Below is a small trained network, with its code and all its weights. Each question gives an input and a class and asks what happens when units are switched off, that is, made to give their printed mean instead of their output.

import numpy as np


def w(rows, s, z=0):
    codes = np.array(rows[::2]) - 128.0
    scale = np.full(codes.shape[1], s)
    scale[-1] = z or s
    return codes * scale


def f(y):
    return np.maximum(y, 0)


def log_softmax(a):
    a = a - a.max(-1, keepdims=True)
    return a - np.log(np.exp(a).sum(-1, keepdims=True))


def net(x, mask):
    res = np.array(x, float).reshape(1, 3) / 4 @ E
    y = f(res @ A[0][:, :-1].T + A[0][:, -1])
    res = res + np.where(mask, y, B[0][:, -1]) @ B[0][:, :-1]
    return log_softmax(res[-1] @ U[:, :-1].T + U[:, -1])


A, B = {}, {}
E = w([
[2,139,136],'x0',
[129,215,122],'x1',
[123,106,43],'x2',
],0.017)
A[0] = w([
[81,163,134,87],'N1',
[55,177,127,62],'N2',
[131,133,178,221],'N3',
[65,105,136,113],'N4',
[119,138,25,180],'N5',
[99,134,92,103],'N6',
[110,73,147,172],'N7',
[48,164,141,102],'N8',
[4,86,80,85],'N9',
[88,101,137,108],'N10',
[90,111,183,83],'N11',
[94,163,125,99],'N12',
[95,175,123,93],'N13',
[113,108,140,132],'N14',
[171,103,103,218],'N15',
[156,125,143,142],'N16',
[139,185,104,218],'N17',
[60,99,134,114],'N18',
[171,145,154,160],'N19',
[80,99,134,106],'N20',
[174,155,122,145],'N21',
[186,150,130,171],'N22',
[34,129,151,189],'N23',
[132,134,195,253],'N24',
[131,132,164,199],'N25',
[160,157,119,141],'N26',
[176,178,116,145],'N27',
[184,139,141,208],'N28',
[206,95,98,227],'N29',
[169,73,141,200],'N30',
[53,152,154,114],'N31',
],0.018,0.0064)
B[0] = w([
[99,77,88,175],'N1',
[92,49,50,198],'N2',
[33,87,213,186],'N3',
[41,213,146,191],'N4',
[212,184,55,210],'N5',
[125,206,54,159],'N6',
[95,159,196,185],'N7',
[67,77,49,210],'N8',
[144,228,126,249],'N9',
[90,196,156,169],'N10',
[32,126,102,177],'N11',
[114,92,59,165],'N12',
[131,61,65,168],'N13',
[45,177,147,151],'N14',
[191,55,97,205],'N15',
[125,105,206,164],'N16',
[228,179,81,187],'N17',
[87,249,148,197],'N18',
[155,144,173,185],'N19',
[121,236,141,176],'N20',
[219,212,208,182],'N21',
[160,154,171,200],'N22',
[32,148,64,237],'N23',
[49,96,206,206],'N24',
[93,98,180,171],'N25',
[236,235,171,168],'N26',
[184,156,151,189],'N27',
[170,126,222,206],'N28',
[191,28,116,246],'N29',
[120,1,121,209],'N30',
[72,77,37,207],'N31',
],0.007,0.018)
U = w([
[130,9,218,65],'0',
[182,2,75,232],'1',
[57,145,168,29],'2',
[122,216,126,215],'3',
[163,189,232,239],'4',
[221,153,112,61],'5',
[79,37,80,179],'6',
[138,139,45,3],'7',
],0.0097,0.0057)

Each question gives the input, the list of numbers given to net, and the class t.
The units are the neurons (one row each of A and B). Each row of codes is followed by its name. A weight is (code - 128) times the scale printed after its matrix; where a second scale follows, it is the last column's (A, B and U).
mask holds one flag per neuron, in row order. A switched-off neuron (its flag False) gives its mean, the last column of its row in B, instead of its output. The means were averaged over made-up inputs and are rounded, as every weight is.
A unit's drop is (log p(t) with every unit on - log p(t) with that unit switched off) / (log p(t) with every unit on - log p(t) with every unit switched off).
The circuit of an input: a set's keep is (log p(t) with only the set's units on - log p(t) with every unit switched off) / (log p(t) with every unit on - log p(t) with every unit switched off). Starting from the 12 units with the biggest drops (on a tie, the unit counted first), units are removed one at a time, each time the one whose removal leaves the highest keep (on an exact tie, the one counted first), for as long as the keep stays at least 0.8.
circuit, biggest first: the units of the circuit, biggest drop first
unit that matters most: the unit with the biggest drop
top k neurons: the k neurons with the biggest drops, biggest first
drop when u is switched off: that unit's drop, to one decimal
input [0,3,-1], class 4: circuit, biggest first => N23; N31
input [8,-2,3], class 3: circuit, biggest first => N9
input [-4,8,1], class 5: circuit, biggest first => N17; N4
input [6,2,2], class 7: top 2 neurons => N9; N2
input [1,0,-5], class 2: top 3 neurons => N29; N30; N15
input [-2,0,5], class 1: top 2 neurons => N9; N18
input [6,0,6], class 3: top 4 neurons => N9; N18; N4; N29
input [7,7,1], class 7: top 2 neurons => N9; N17
input [-2,5,1], class 5: drop when N10 is switched off => 0.1
input [0,-3,3], class 1: drop when N21 is switched off => 0.2
input [-4,1,6], class 5: drop when N30 is switched off => -0.1
input [-3,-1,1], class 1: drop when N18 is switched off => 0.2
input [-2,0,6], class 1: top 3 neurons => N9; N18; N29
input [-4,-6,0], class 0: unit that matters most => N5
